fusa: -6.25 -1.96 -8.64 0.73 4.29 4.28 5.88 -7.77 -3.35 6.45 -5.34 4.02 4.15
 2.59 -2.03 -0.94 -7.90 -7.99 -8.23 -2.56 -0.76 -4.04 3.61 -8.43 -2.43
 4.78 0.25 6.70 -3.31 4.33 -7.80 -2.46 1.75 5.61 1.29 -5.26 -7.54 0.64
 3.43 0.52 -5.41 4.17 4.48 -5.90 -7.48 -5.82 -0.13 6.01 -0.31 -8.47
 -5.67 -5.35 0.09 -1.57 -7.05 -2.71 -6.30
Mino: -1.14 -0.66 -3.15 -3.42 -2.36 -2.37 -0.69 -3.41 0.49 -0.05 -1.25 1.12
 -2.55 -2.65 0.84 0.66 -2.49 -3.74 -2.40 0.79 -1.12 -4.53 1.03 -2.20
 0.30 -2.13 -1.39 -0.76 -4.49 -1.25 -3.26 -4.39 -0.36 -1.69 -1.03 -0.94
 -3.57 -0.07 -2.60 -1.75 -2.55 -0.80 -0.61 -1.68 -1.77 -1.04 1.08 -1.61
 -2.19 -3.10 -2.82 -4.42 -3.87 -1.07 -4.27 -3.56 -2.37
gama: -1.14 -0.66 -3.15 -3.42 -2.36 -2.37 -0.69 -3.41 0.49 -0.05 -1.25 1.12
 -2.55 -2.65 0.84 0.66 -2.49 -3.74 -2.40 0.79 -1.12 -4.53 1.03 -2.20
 0.30 -2.13 -1.39 -0.76 -4.49 -1.25 -3.26 -4.39 -0.36 -1.69 -1.03 -0.94
 -3.57 -0.07 -2.60 -1.75 -2.55 -0.80 1.47 -4.27 2.00 2.23 -5.30 -4.23
 2.84 -0.28 -4.20 -1.96 -3.56 4.42 -1.59 1.69 -3.92
tudi: 2.35 3.49 1.43 -1.59 -5.33 -1.24 -5.45 2.77 -3.70 -4.39 -4.45 -1.72
 -2.98 -3.99 -0.70 0.89 -1.56 1.70 2.00 -3.67 4.12 -1.44 -5.20 0.53 1.05
 -2.74 3.99 -1.67 -1.81 0.65 2.97 -2.74 2.83 -1.89 -6.70 -4.47 2.47 3.01
 -4.48 2.88 -0.80 -0.91 -1.02 -0.53 -0.59 -0.57 -0.59 -1.40 -1.39 -0.76
 -0.77 -1.75 -1.95 -0.61 -1.32 -1.66 -0.62
has: -4.39 -0.36 => yes
has: -1.39 -0.76 => yes
-1.14 -0.66 -3.15 -3.42 -2.36 -2.37 -0.69 -3.41 0.49 -0.05 -1.25 1.12
 -2.55 -2.65 0.84 0.66 -2.49 -3.74 -2.40 0.79 -1.12 -4.53 1.03 -2.20
 0.30 -2.13 -1.39 -0.76 -4.49 -1.25 -3.26 -4.39 -0.36 -1.69 -1.03 -0.94
 -3.57 -0.07 -2.60 -1.75 -2.55 -0.80 -0.61 -1.68 -1.77 -1.04 1.08 -1.61
 -2.19 -3.10 -2.82 -4.42 -3.87 -1.07 -4.27 -3.56 -2.37 => Mino
2.35 3.49 1.43 -1.59 -5.33 -1.24 -5.45 2.77 -3.70 -4.39 -4.45 -1.72
 -2.98 -3.99 -0.70 0.89 -1.56 1.70 2.00 -3.67 4.12 -1.44 -5.20 0.53 1.05
 -2.74 3.99 -1.67 -1.81 0.65 2.97 -2.74 2.83 -1.89 -6.70 -4.47 2.47 3.01
 -4.48 2.88 -0.80 -0.91 -1.02 -0.53 -0.59 -0.57 -0.59 -1.40 -1.39 -0.76
 -0.77 -1.75 -1.95 -0.61 -1.32 -1.66 -0.62 => tudi

kego: 1.30 0.49 -1.26 0.46 1.26 2.90 1.68 2.75 0.53 0.04 -0.35 -2.02 -1.69
 -1.11 1.16 1.02 0.23
zot: -0.31 -0.96 0.49 0.02 -0.67 -1.05 -2.45 -1.51 0.27 1.30 -0.73 3.32 1.58
 -0.34 -0.85 -1.10 -0.46
Vive: 1.07 -2.56 -2.48 -1.80 -0.17 -7.70 3.36 4.78 -2.66 1.50 2.95 -3.78 0.73
 0.87 6.06 -0.19 0.27
Lam: -0.90 -1.31 0.98 -0.20 -1.32 -2.27 -3.68 -2.82 0.25 1.74 -1.01 4.97 2.58
 -0.10 -1.57 -1.67 -0.74
duv: 0.49 -0.91 -0.71 -1.03 -0.49 -0.96 0.48 0.74 -0.38 0.83 -0.59 -0.21 0.84
 -0.53 1.65 -0.31 0.44
zul: -0.24 -0.72 0.33 0.01 -0.58 -0.74 -2.05 -1.14 0.35 1.21 -0.83 2.83 1.34
 -0.40 -0.78 -0.88 -0.38
0.49 -0.91 -0.71 -1.03 -0.49 -0.96 0.48 0.74 -0.38 0.83 -0.59 -0.21 0.84
 -0.53 1.65 -0.31 0.44 => duv
has: 1.34 -0.40 -0.78 -0.89 => no
-0.90 -1.31 0.98 -0.20 -1.32 -2.27 -3.68 -2.82 0.25 1.74 -1.01 4.97 2.58
 -0.10 -1.57 -1.67 -0.74 => Lam

